Below is a small trained network, with its code and all its weights. Each question gives an input and a target symbol and asks what happens when units are switched off, that is, made to give their printed mean instead of their output.

import numpy as np


def w(rows, s, z=0):
    codes = np.array(rows[::2]) - 128.0
    scale = np.full(codes.shape[1], s)
    scale[-1] = z or s
    return codes * scale


def norm(h):
    return h / np.sqrt((h * h).mean(-1, keepdims=True) + 1e-5)


def f(y):
    return y / 2 * (1 + np.tanh(0.7978845608 * (y + 0.044715 * y**3)))


def softmax(a):
    e = np.exp(a - a.max(-1, keepdims=True))
    return e / e.sum(-1, keepdims=True)


def log_softmax(a):
    a = a - a.max(-1, keepdims=True)
    return a - np.log(np.exp(a).sum(-1, keepdims=True))


def net(x, mask):
    ids = ['ΓΘΛαδεμξπστψω'.index(c) for c in x.split()]
    T = len(ids)
    res = E[ids] + P[:T]
    q, k, v = (norm(res) @ M[0].T for M in (Q, K, V))
    z = softmax(np.where(np.tri(T) > 0, q @ k.T / 2**0.5, -1e9)) @ v
    res = res + np.where(mask[0], z, O[0][:, -1]) @ O[0][:, :-1]
    y = f(norm(res) @ A[0][:, :-1].T + A[0][:, -1])
    res = res + np.where(mask[1:25], y, B[0][:, -1]) @ B[0][:, :-1]
    return log_softmax(norm(res)[-1] @ U[:, :-1].T + U[:, -1])


Q, K, V, O, A, B = {}, {}, {}, {}, {}, {}
E = w([
[131,124,110,128],'Γ',
[125,120,105,120],'Θ',
[143,110,106,97],'Λ',
[111,175,141,132],'α',
[136,117,105,109],'δ',
[109,120,105,120],'ε',
[80,142,135,205],'μ',
[116,1,207,165],'ξ',
[104,194,149,160],'π',
[112,216,181,26],'σ',
[136,120,117,116],'τ',
[167,130,184,128],'ψ',
[120,120,123,111],'ω',
],0.011)
P = w([
[149,173,143,168],'0',
[4,12,158,105],'1',
[23,21,178,115],'2',
[20,38,196,140],'3',
[11,35,191,112],'4',
[2,41,177,116],'5',
],0.0018)
Q[0] = w([
[122,90,1,58],'head 1',
[183,168,159,193],'head 1',
],0.014)
K[0] = w([
[168,178,2,171],'head 1',
[16,69,167,103],'head 1',
],0.009)
V[0] = w([
[2,134,49,137],'head 1',
[11,99,226,31],'head 1',
],0.0058)
O[0] = w([
[32,137,166,31,249],'head 1',
[129,2,199,69,92],'head 1',
],0.0082,0.0022)
A[0] = w([
[153,104,160,155,123],'neuron 1',
[98,159,119,136,58],'neuron 2',
[174,177,132,166,132],'neuron 3',
[142,77,116,166,145],'neuron 4',
[161,135,108,92,108],'neuron 5',
[111,139,102,125,107],'neuron 6',
[246,76,166,194,2],'neuron 7',
[150,58,104,144,146],'neuron 8',
[116,122,114,135,130],'neuron 9',
[140,96,135,154,108],'neuron 10',
[88,120,144,105,104],'neuron 11',
[135,108,112,120,127],'neuron 12',
[112,128,123,133,107],'neuron 13',
[107,204,122,120,90],'neuron 14',
[152,61,98,202,154],'neuron 15',
[141,172,187,85,117],'neuron 16',
[123,82,95,90,81],'neuron 17',
[125,97,106,105,96],'neuron 18',
[142,169,196,178,105],'neuron 19',
[191,145,100,107,89],'neuron 20',
[91,146,76,141,130],'neuron 21',
[120,132,138,139,112],'neuron 22',
[217,98,122,205,119],'neuron 23',
[152,133,168,153,103],'neuron 24',
],0.011,0.0071)
B[0] = w([
[123,149,122,84,132],'neuron 1',
[138,121,152,115,124],'neuron 2',
[75,97,141,144,176],'neuron 3',
[115,162,175,94,157],'neuron 4',
[128,118,137,131,103],'neuron 5',
[146,119,135,119,146],'neuron 6',
[37,254,104,173,170],'neuron 7',
[92,149,197,102,180],'neuron 8',
[136,125,140,138,144],'neuron 9',
[102,169,140,95,114],'neuron 10',
[143,128,106,163,205],'neuron 11',
[124,132,139,143,127],'neuron 12',
[130,129,131,131,121],'neuron 13',
[168,97,162,73,229],'neuron 14',
[135,155,182,79,190],'neuron 15',
[179,164,67,89,165],'neuron 16',
[120,126,138,188,139],'neuron 17',
[127,132,132,160,123],'neuron 18',
[57,113,104,122,118],'neuron 19',
[120,95,141,117,103],'neuron 20',
[169,104,145,128,252],'neuron 21',
[123,126,127,127,115],'neuron 22',
[154,155,180,134,185],'neuron 23',
[116,131,107,99,100],'neuron 24',
],0.0094,0.0029)
U = w([
[95,90,12,135,74],'Γ',
[129,208,47,162,253],'Θ',
[191,174,148,198,212],'Λ',
[176,174,94,24,135],'α',
[223,63,108,136,151],'δ',
[137,93,96,217,190],'ε',
[52,129,129,197,174],'μ',
[195,141,218,104,78],'ξ',
[26,173,90,75,55],'π',
[123,78,141,105,79],'σ',
[104,95,135,117,120],'τ',
[99,250,176,132,72],'ψ',
[140,99,175,114,74],'ω',
],0.013,0.0028)

Each question gives the input, a string of symbols that net reads in full, and the target symbol t.
The units are the heads (2 rows each of Q, K, V and O) and the neurons (one row each of A and B). Each row of codes is followed by its name. A weight is (code - 128) times the scale printed after its matrix; where a second scale follows, it is the last column's (O, A, B and U).
mask holds one flag per unit, heads first, then neurons. A switched-off unit (its flag False) gives its mean, the last column of its rows in O or B, instead of its output. The means were averaged over made-up inputs and are rounded, as every weight is.
A unit's drop is (log p(t) with every unit on - log p(t) with that unit switched off) / (log p(t) with every unit on - log p(t) with every unit switched off).
The circuit of an input: a set's keep is (log p(t) with only the set's units on - log p(t) with every unit switched off) / (log p(t) with every unit on - log p(t) with every unit switched off). Starting from the 12 units with the biggest drops (on a tie, the unit counted first), units are removed one at a time, each time the one whose removal leaves the highest keep (on an exact tie, the one counted first), for as long as the keep stays at least 0.8.
circuit, biggest first: the units of the circuit, biggest drop first
k most important neurons: the k neurons with the biggest drops, biggest first
drop when u is switched off: that unit's drop, to one decimal
input Λ δ Θ, target ξ: circuit, biggest first -> [head 1; neuron 7; neuron 15]
input Θ ε ε Θ ε, target α: 3 most important neurons -> [neuron 14; neuron 21; neuron 7]
input ε Θ δ τ τ, target π: most important neuron -> [neuron 14]
input τ ω π Θ ω, target Λ: circuit, biggest first -> [head 1; neuron 7]
input ω Γ τ ψ, target ψ: circuit, biggest first -> [head 1; neuron 7]
input τ ε π μ ω Θ, target Λ: circuit, biggest first -> [head 1; neuron 23]
input μ ω Θ, target Γ: 2 most important neurons -> [neuron 15; neuron 8]
input α α ψ δ, target μ: circuit, biggest first -> [neuron 14; neuron 17]
input δ ψ ω ε, target δ: 2 most important neurons -> [neuron 21; neuron 14]
input δ τ τ, target δ: 2 most important neurons -> [neuron 14; neuron 8]
input α ψ σ Γ, target μ: 2 most important neurons -> [neuron 14; neuron 17]
input Λ ψ Λ δ δ, target ξ: 2 most important neurons -> [neuron 7; neuron 15]
input Θ Γ α α α τ, target α: drop when head 1 is switched off -> 4.3
input δ π μ δ Θ, target δ: drop when head 1 is switched off -> 0.6
input ψ δ μ τ, target ψ: drop when neuron 19 is switched off -> 0.0
input π ε α ξ Λ Λ, target ε: most important neuron -> [neuron 17]
